How the units are linked:
HH: ψ>LS, π>MJ
GZ: ψ>QJ, π>CZ
FG: ψ>SG, π>MN
NF: ψ>NM, π>BC
TC: ψ>JN, π>GZ
FZ: ψ>FZ, π>MS
ZS: ψ>FP, π>SG
BN: ψ>MP, π>SB
FF: ψ>BG, π>SD
TG: ψ>DP, π>NF
QJ: ψ>BR, π>MJ
FC: ψ>GQ, π>JH
ZM: ψ>MJ, π>QP
JH: ψ>HC, π>QN
GH: ψ>MS, π>FT
FR: ψ>FG, π>TL
NL: ψ>ZS, π>BC
RF: ψ>GH, π>LB
HB: ψ>CN, π>ZC
HC: ψ>MJ, π>ZC
DG: ψ>QC, π>ZP
JN: ψ>SB, π>QJ
CC: ψ>ZS, π>JH
GP: ψ>HT, π>CN
DQ: ψ>DQ, π>GQ
MG: ψ>BB, π>MP
SQ: ψ>ZZ, π>FZ
SR: ψ>PP, π>MP
PP: ψ>QJ, π>MG
MS: ψ>MH, π>CF
SB: ψ>FF, π>CZ
MH: ψ>TL, π>DG
PQ: ψ>MJ, π>TC
PR: ψ>SF, π>TC
CF: ψ>SD, π>FF
FT: ψ>CF, π>MM
SF: ψ>GZ, π>RR
NM: ψ>ZS, π>FG
BC: ψ>QP, π>DQ
BR: ψ>MG, π>BN
ZZ: ψ>HQ, π>RF
MN: ψ>RZ, π>HT
GQ: ψ>TG, π>HC
ZG: ψ>MJ, π>HH
ZP: ψ>GH, π>GL
GL: ψ>FT, π>LB
BG: ψ>SQ, π>QC
FP: ψ>HT, π>CN
ZC: ψ>CC, π>ZS
MM: ψ>FF, π>PR
SD: ψ>LB, π>SR
BD: ψ>FC, π>GQ
QN: ψ>ZC, π>RZ
QP: ψ>BN, π>SB
LS: ψ>LS, π>DP
RZ: ψ>FR, π>MH
MP: ψ>ZM, π>PQ
BB: ψ>SR, π>ZM
CN: ψ>SG, π>SQ
MJ: ψ>SF, π>ZG
CZ: ψ>TC, π>SF
TL: ψ>MN, π>GP
LB: ψ>MM, π>PP
PB: ψ>GP, π>HQ
QC: ψ>FZ, π>QC
DP: ψ>DQ, π>FC
HT: ψ>QN, π>HB
HQ: ψ>CN, π>BG
SG: ψ>NF, π>RZ
RR: ψ>NL, π>LS

The rows follow the links: the fewer symbols apart two units are, the more alike their rows tend to be.

Rows of some units; one shown again gets a slightly different row:
MS	[41, -84, -822, 178, -48, -349, -18, -443, -199, 14, 194, 19, 652, 116, 2, -45, -47, -119, 377, 136, -31, -42, -539, 25, -25, 39, -233, 1080, 267, -126, -92, 308, -164, -8, -438, 5, -764, 84, -548, 16, -313, 125, 734, 431, 616, 94, -582, -26, 14, 31, 15, 147, 504, -77, 13, -294, 19, 504, -622, -25, 9, -37, 310]
TG	[-226, 128, 613, 10, -4, -384, 50, -129, 57, -6, -98, -384, -467, 345, 0, 84, -4, -89, 891, 68, -537, -7, -801, 27, -2, -80, -91, -835, -130, -273, -117, -135, -210, -511, -703, 90, 592, -70, -197, -239, 143, 206, -504, 594, 165, -257, 501, 22, -237, 91, -396, 375, 715, -136, -14, 95, 41, -429, -239, -12, 9, 116, 55]
FZ	[-24, 97, -506, -628, -63, -188, 7, -358, 468, -14, -499, -168, 416, -393, -59, -261, -1, -122, -162, 82, -165, 46, -421, -9, 26, 283, -225, 714, -618, -333, -63, -766, -194, 49, -358, -10, -505, 44, -355, 295, 758, 96, 468, 252, 451, 550, -367, -33, -103, 105, -150, -162, 287, -92, 31, 712, 10, 375, -544, 11, 11, -344, 193]
FR	[-113, -153, -31, 432, -28, 374, -8, -609, -381, -41, 386, -127, 44, -40, 3, 65, -51, -287, -314, 203, -240, 4, 625, -79, -30, -100, -349, 30, 465, -527, -353, 626, -475, -385, 572, 26, 18, -25, -763, -215, -610, -170, -6, -433, 969, -173, 6, -52, -122, 214, -93, -63, -495, -312, 21, -518, 40, 67, -881, -22, -4, 73, 391]
BR	[-101, 358, 45, -226, 36, 376, -19, -202, 481, 23, -523, -111, -38, 277, 2, 337, -30, 331, 73, 110, -175, 27, 580, 42, 90, -278, -112, -81, -737, 776, 444, -854, 656, 142, 434, -6, 70, -30, -222, -312, 771, -164, -80, -412, 284, -644, 86, -29, -70, -362, -71, 202, -524, 390, 5, 736, -2, -42, -325, -80, 33, 342, 76]
MG	[171, 43, -49, -150, 17, 253, -14, -242, 513, -18, -520, 201, 33, 491, -10, 383, 17, 284, 387, 68, 295, -25, 412, -1, -29, -393, -122, 68, -630, 548, 326, -869, 536, 625, 299, -13, -54, 65, -292, -446, 741, -142, 36, -337, 336, -863, 2, 41, 132, -323, 244, 320, -345, 302, -52, 701, -32, 11, -375, -40, 70, 497, 168]
PR	[-276, 465, -45, 309, -22, 53, 13, 426, -449, 51, 454, -416, 55, -381, -16, -210, -5, 225, -532, -149, -447, -45, 63, -49, -55, 238, 199, 64, 644, 596, 266, 803, 370, -797, 145, 38, -65, -61, 374, 380, -698, -42, 45, -49, -556, 471, -59, 33, -259, -166, -398, -278, -113, 253, -55, -737, 55, 4, 572, 63, -38, -359, -204]
NM	[-251, 59, 344, 489, -67, 304, 3, -341, -372, 13, 319, -453, -305, 185, -20, 122, 10, -307, -34, 100, -689, -44, 478, 1, 39, -205, -302, -445, 400, -669, -317, 548, -511, -825, 374, 52, 342, -40, -460, -342, -453, -159, -372, -255, 610, -431, 279, 35, -316, 268, -465, 76, -318, -343, -6, -489, 63, -190, -572, -2, 20, 215, 221]
CN	[43, -298, -183, -524, -14, 283, -9, 448, 428, -61, -424, 12, 123, -321, 12, -159, -29, -304, -673, -155, 75, 21, 482, -81, -45, 124, 255, 257, -549, -716, -354, -695, -558, 298, 371, -13, -194, 21, 576, 197, 620, -111, 155, -354, -743, 306, -168, -5, 4, 305, 92, -325, -367, -336, -15, 639, 48, 96, 646, -13, 21, -237, -314]
RR	[76, 38, 487, -95, 32, -86, 0, -201, -367, -7, 309, 119, -376, -634, 35, -380, 9, 95, -664, 97, 164, -6, -190, -42, 57, 439, -126, -699, 449, 311, 97, 640, 149, -11, -136, -43, 468, 2, -330, 696, -528, 61, -476, 149, 423, 968, 418, -24, 37, -112, 117, -465, 152, 82, 34, -532, 4, -312, -335, 23, -32, -597, 155]
HQ	[5, -141, -385, -737, 65, 41, 37, 348, 532, 37, -552, -9, 257, -316, -4, -183, -40, -122, -488, -175, 29, -24, 73, 37, -47, 221, 272, 489, -689, -463, -118, -898, -299, 239, -87, -50, -366, 10, 517, 208, 789, -41, 322, -72, -679, 450, -255, 88, -30, 205, 19, -261, -47, -153, -3, 768, -36, 247, 537, -29, -19, -260, -276]
GH	[117, -130, -622, 592, 32, -357, -18, 66, -463, -43, 438, 234, 502, 321, 4, 151, 37, 22, 645, -27, 278, 14, -592, -20, -49, -155, -31, 853, 504, 65, 5, 784, -20, 43, -463, -10, -602, 7, 35, -113, -692, 176, 554, 420, -1, -315, -457, 2, 103, 13, 213, 336, 483, -34, -99, -700, -47, 425, 91, -1, 36, 187, 35]
HC	[307, -456, 631, -49, -79, -112, 8, 541, 33, -42, -83, 510, -465, 88, 1, 25, -42, -112, 215, -177, 706, -41, -239, -45, -4, -3, 286, -822, -89, -228, -124, -104, -120, 811, -222, 59, 580, 20, 621, -96, 98, 112, -520, 209, -820, -64, 470, 41, 299, 85, 499, 95, 251, -107, -25, 87, 15, -473, 783, 27, -60, 34, -343]
SG	[-200, -100, 228, 340, -37, 394, -28, -356, -250, -1, 222, -356, -132, -14, -24, 168, 7, -484, -373, 129, -509, 7, 759, -98, 58, -169, -222, -268, 294, -905, -500, 416, -689, -641, 607, 21, 194, -57, -424, -258, -395, -204, -156, -549, 559, -243, 164, 35, -187, 371, -351, -94, -571, -481, 18, -354, 6, -138, -545, 37, -41, 171, 207]
CZ	[-343, 604, 105, 16, -7, 165, -8, 292, -286, 28, 236, -610, -81, -492, 21, -270, -25, 292, -782, -148, -771, 40, 291, -12, -58, 307, 157, -125, 282, 557, 312, 503, 412, -1044, 185, -78, 57, -71, 265, 456, -470, -109, -28, -203, -317, 581, 128, 45, -360, -227, -600, -473, -232, 306, -6, -388, -31, -94, 375, -19, -58, -442, -136]
TL	[-43, -209, -195, 330, -49, 327, -45, -621, -250, -25, 297, 12, 175, -117, -3, 73, -45, -309, -483, 198, -70, -17, 666, -38, 24, -10, -414, 187, 431, -588, -365, 492, -486, -190, 571, 53, -177, -28, -739, -133, -432, -178, 149, -491, 891, -54, -164, -53, -17, 263, -68, -156, -574, -347, 7, -421, 34, 130, -897, 14, -2, 50, 411]

Each walk starts at a row. The symbols on each line, taken left to right, move it on to the next unit.
Answer with the unit's row; about right is enough.
[3, -374, 472, 276, 3, 313, -6, 435, -263, 14, 215, -6, -388, 112, -2, 110, -43, -439, -304, -180, 32, -23, 567, 62, -102, -105, 242, -665, 291, -845, -454, 376, -682, -115, 556, 7, 497, 58, 496, -224, -328, -173, -419, -433, -626, -226, 419, 111, -33, 360, -35, -86, -442, -360, -47, -292, 30, -323, 634, 19, 34, 152, -331]
ψ π π ψ: [-17, -121, -540, -643, -11, -110, -26, 430, 484, -44, -503, 65, 369, -162, 65, -164, -36, -88, -115, -117, 103, 69, -229, 20, 28, 162, 311, 653, -606, -403, -176, -803, -149, 334, -213, 21, -601, 54, 583, 234, 696, 7, 470, 148, -741, 324, -404, -42, 14, 145, 52, -139, 170, -138, -20, 749, 15, 346, 697, -4, -2, -275, -344]
ψ π π π: [-33, 32, -477, -688, -11, -192, 10, -455, 455, -22, -413, -195, 424, -277, 52, -276, 44, -111, -152, 162, -280, -13, -370, 7, -8, 275, -238, 649, -543, -258, -76, -803, -84, 20, -364, -6, -552, -22, -479, 368, 740, 80, 428, 277, 513, 584, -456, -31, -129, 98, -162, -130, 341, -71, 16, 665, -16, 387, -668, 35, -60, -422, 237]
[158, -471, 85, -142, 15, 346, -21, 609, 130, 34, -136, 266, -74, -137, -56, -60, 22, -289, -551, -244, 457, 10, 586, -38, -54, 8, 392, -107, -194, -688, -337, -247, -480, 524, 427, 64, 130, 32, 762, -109, 174, -153, -22, -444, -1010, 35, 55, 9, 217, 323, 354, -196, -456, -328, -12, 207, 26, -49, 956, -19, -44, -67, -407]
ψ π π π ψ π: [-35, -123, -684, -54, 14, -232, 2, -695, -67, -44, 59, -44, 477, -67, -29, -113, 47, -118, 143, 193, -57, 8, -413, -37, 17, 90, -503, 841, 43, -241, -163, 112, -150, -32, -328, -41, -702, -78, -772, 113, -84, 99, 624, 331, 1093, 227, -553, -14, 19, 61, -10, 3, 360, -106, -14, -97, -9, 440, -979, -30, -8, -158, 474]
ψ ψ ψ π π π π: [147, 21, -573, 490, 14, -179, -34, 251, -188, -4, 174, 191, 446, 630, -2, 380, 22, 231, 970, -43, 295, 33, -308, -71, -46, -365, 192, 665, 225, 521, 237, 336, 344, 180, -185, -46, -513, -3, 321, -505, -264, 80, 515, 226, -357, -834, -453, -32, 110, -178, 184, 537, 214, 233, -6, -327, -12, 398, 418, 35, 13, 497, -177]
[79, -391, -178, -352, -6, 409, -27, 247, 287, -7, -220, 139, 115, -347, 5, -133, 7, -381, -884, -86, 181, 27, 775, 16, 34, 132, 140, 280, -336, -927, -497, -434, -672, 310, 638, 24, -204, 38, 341, 128, 336, -266, 118, -619, -384, 240, -120, -14, 87, 343, 164, -355, -645, -375, 32, 347, -17, 185, 391, -26, 12, -212, -205]
π ψ ψ π ψ ψ ψ: [160, 160, 74, -221, -50, 224, -1, -342, 517, -7, -518, 144, -11, 362, -24, 286, -10, 325, 196, 77, 230, 8, 454, -31, -41, -357, -190, -26, -662, 640, 406, -840, 605, 571, 305, 37, 69, 17, -309, -355, 760, -122, -45, -370, 367, -714, 22, 5, 141, -313, 213, 247, -400, 369, -69, 779, 81, -33, -366, 8, -2, 435, 162]
π ψ π π ψ ψ: [345, -368, 454, -136, 20, -246, -19, -317, -184, -48, 128, 548, -337, -353, 6, -318, -8, 107, -218, 143, 700, 30, -493, -5, 42, 396, -223, -599, 170, 186, 53, 222, 89, 769, -355, -33, 426, 114, -541, 523, -213, 110, -411, 380, 621, 737, 375, -14, 367, -46, 549, -274, 406, 77, -11, -181, -25, -340, -544, 49, -61, -462, 264]
[-147, 33, 651, -19, -58, -482, -16, 119, 75, 18, -131, -204, -459, 447, -69, 93, 8, -114, 958, -53, -220, 6, -855, 4, -1, -145, 129, -829, -190, -265, -126, -210, -118, -206, -753, -5, 598, -40, 191, -178, 297, 217, -551, 595, -191, -327, 470, 35, -95, 116, -229, 389, 716, -102, -5, 267, 36, -405, 228, -44, 24, 212, -86]
ψ ψ ψ π ψ ψ π: [-41, -41, 630, -10, -35, -450, -4, 252, 136, -36, -125, -48, -461, 420, -25, 122, 11, -133, 951, -81, 21, -2, -820, -32, 51, -121, 146, -833, -140, -312, -106, -235, -137, 23, -725, 37, 561, -12, 262, -220, 250, 303, -568, 641, -361, -348, 518, -41, -49, 148, -49, 396, 679, -125, 73, 232, 15, -413, 360, 15, -39, 180, -220]
ψ π π ψ π: [206, -355, 566, 128, 48, -58, 51, 606, 15, -3, -3, 349, -424, 204, -35, 106, 19, -212, 416, -187, 540, 47, -198, 44, -41, -116, 409, -650, -57, -453, -201, 47, -342, 488, -265, -68, 516, 61, 744, -186, 12, 78, -483, 113, -920, -298, 431, -14, 189, 237, 333, 209, 164, -261, 22, 44, -59, -390, 978, -35, 33, 182, -395]
[-345, 257, 544, 259, -1, -91, 4, -405, -153, -33, 135, -640, -327, 259, -47, 174, -37, -192, 409, 194, -905, -29, -133, -25, -6, -210, -244, -626, 86, -485, -220, 173, -404, -1002, -128, 73, 456, -107, -513, -374, -78, 41, -441, 94, 621, -431, 420, -23, -369, 172, -720, 286, 112, -227, -2, -132, 9, -318, -622, -4, 20, 170, 269]
π ψ ψ π π ψ ψ: [-433, 737, 45, -19, 28, 202, 26, 253, -71, 4, 73, -680, -47, -272, 14, -169, 5, 317, -668, -87, -864, 6, 429, 20, -41, 210, 151, -76, 119, 737, 349, 198, 550, -1065, 405, -39, 89, -67, 246, 281, -178, -88, -80, -339, -338, 311, 105, -10, -405, -268, -662, -315, -361, 359, 4, -181, -22, -43, 310, 78, 9, -223, -97]
π π ψ π π π: [-116, 61, 728, -60, 7, -478, -55, -242, 57, 31, -106, -158, -494, 182, -33, -66, 33, -52, 802, 44, -120, -10, -974, 47, 1, 39, -162, -932, -98, -120, -101, -158, -128, -66, -782, 25, 652, 2, -271, 7, 197, 258, -572, 741, 335, 12, 529, 23, -75, 88, -82, 268, 784, -45, 39, 97, 8, -438, -328, -49, 40, -39, 156]
[-23, -253, 29, 428, 32, 303, -21, -525, -439, 5, 385, -30, -32, -14, 12, 129, 14, -341, -381, 133, -77, 24, 629, 11, -18, -174, -388, 45, 497, -709, -351, 644, -528, -206, 560, 21, -12, 4, -644, -216, -557, -225, 11, -454, 865, -236, 17, -18, -43, 284, -34, -85, -537, -364, 1, -582, 3, 49, -832, -18, 40, 142, 353]
π π ψ ψ ψ π ψ: [34, -183, -410, 249, -23, 85, -12, -734, -321, -22, 286, -9, 365, -17, 0, 27, -20, -278, -86, 224, -71, 3, 30, -21, -14, -2, -465, 522, 404, -403, -196, 552, -284, -203, 112, 12, -396, 40, -904, -29, -458, -41, 373, -124, 1091, 23, -317, 34, -44, 139, 6, 16, -49, -236, -57, -458, 31, 283, -1086, -18, -42, -41, 475]
ψ π ψ π π: [259, -487, 408, 114, -11, 188, 19, 686, -63, -9, 60, 396, -246, 29, -3, 50, -14, -285, -113, -251, 586, 33, 353, -24, -18, -99, 435, -491, 62, -595, -351, 58, -426, 546, 275, -11, 370, 71, 796, -201, -84, -118, -298, -263, -980, -195, 276, -32, 235, 255, 425, -28, -251, -353, -29, -115, -34, -212, 1048, -44, 10, 94, -440]
[162, 27, 157, -323, 48, 189, 14, -400, 539, -9, -501, 345, -126, 236, -53, 198, -31, 334, 31, 174, 411, 33, 413, 10, 21, -178, -221, -257, -677, 614, 349, -863, 465, 718, 254, 0, 183, 68, -393, -223, 751, -125, -96, -290, 563, -522, 88, 22, 176, -330, 303, 109, -369, 347, 0, 731, -38, -87, -545, 64, 11, 342, 240]
ψ π π π π ψ: [423, -350, 331, -283, -33, 24, 57, -139, -17, -20, -30, 696, -240, -443, -48, -288, -50, 288, -642, 38, 948, -9, 122, 7, 2, 306, -95, -483, 30, 547, 292, 55, 322, 1056, 115, 23, 309, 89, -165, 504, -9, -29, -286, -137, 250, 646, 330, -44, 394, -258, 729, -387, -155, 261, 57, 3, -12, -294, -194, -9, -53, -417, 110]
ψ π ψ π ψ ψ: [-214, 605, 156, -251, 123, 209, 6, -264, 491, -34, -423, -376, -120, 310, -25, 256, 42, 299, 95, 153, -575, 68, 491, -38, -4, -246, -174, -144, -678, 643, 375, -892, 561, -351, 338, -7, 109, -27, -256, -332, 710, -155, -75, -390, 408, -568, 150, -60, -241, -311, -402, 115, -404, 308, 30, 730, -67, -99, -437, 59, 42, 342, 182]
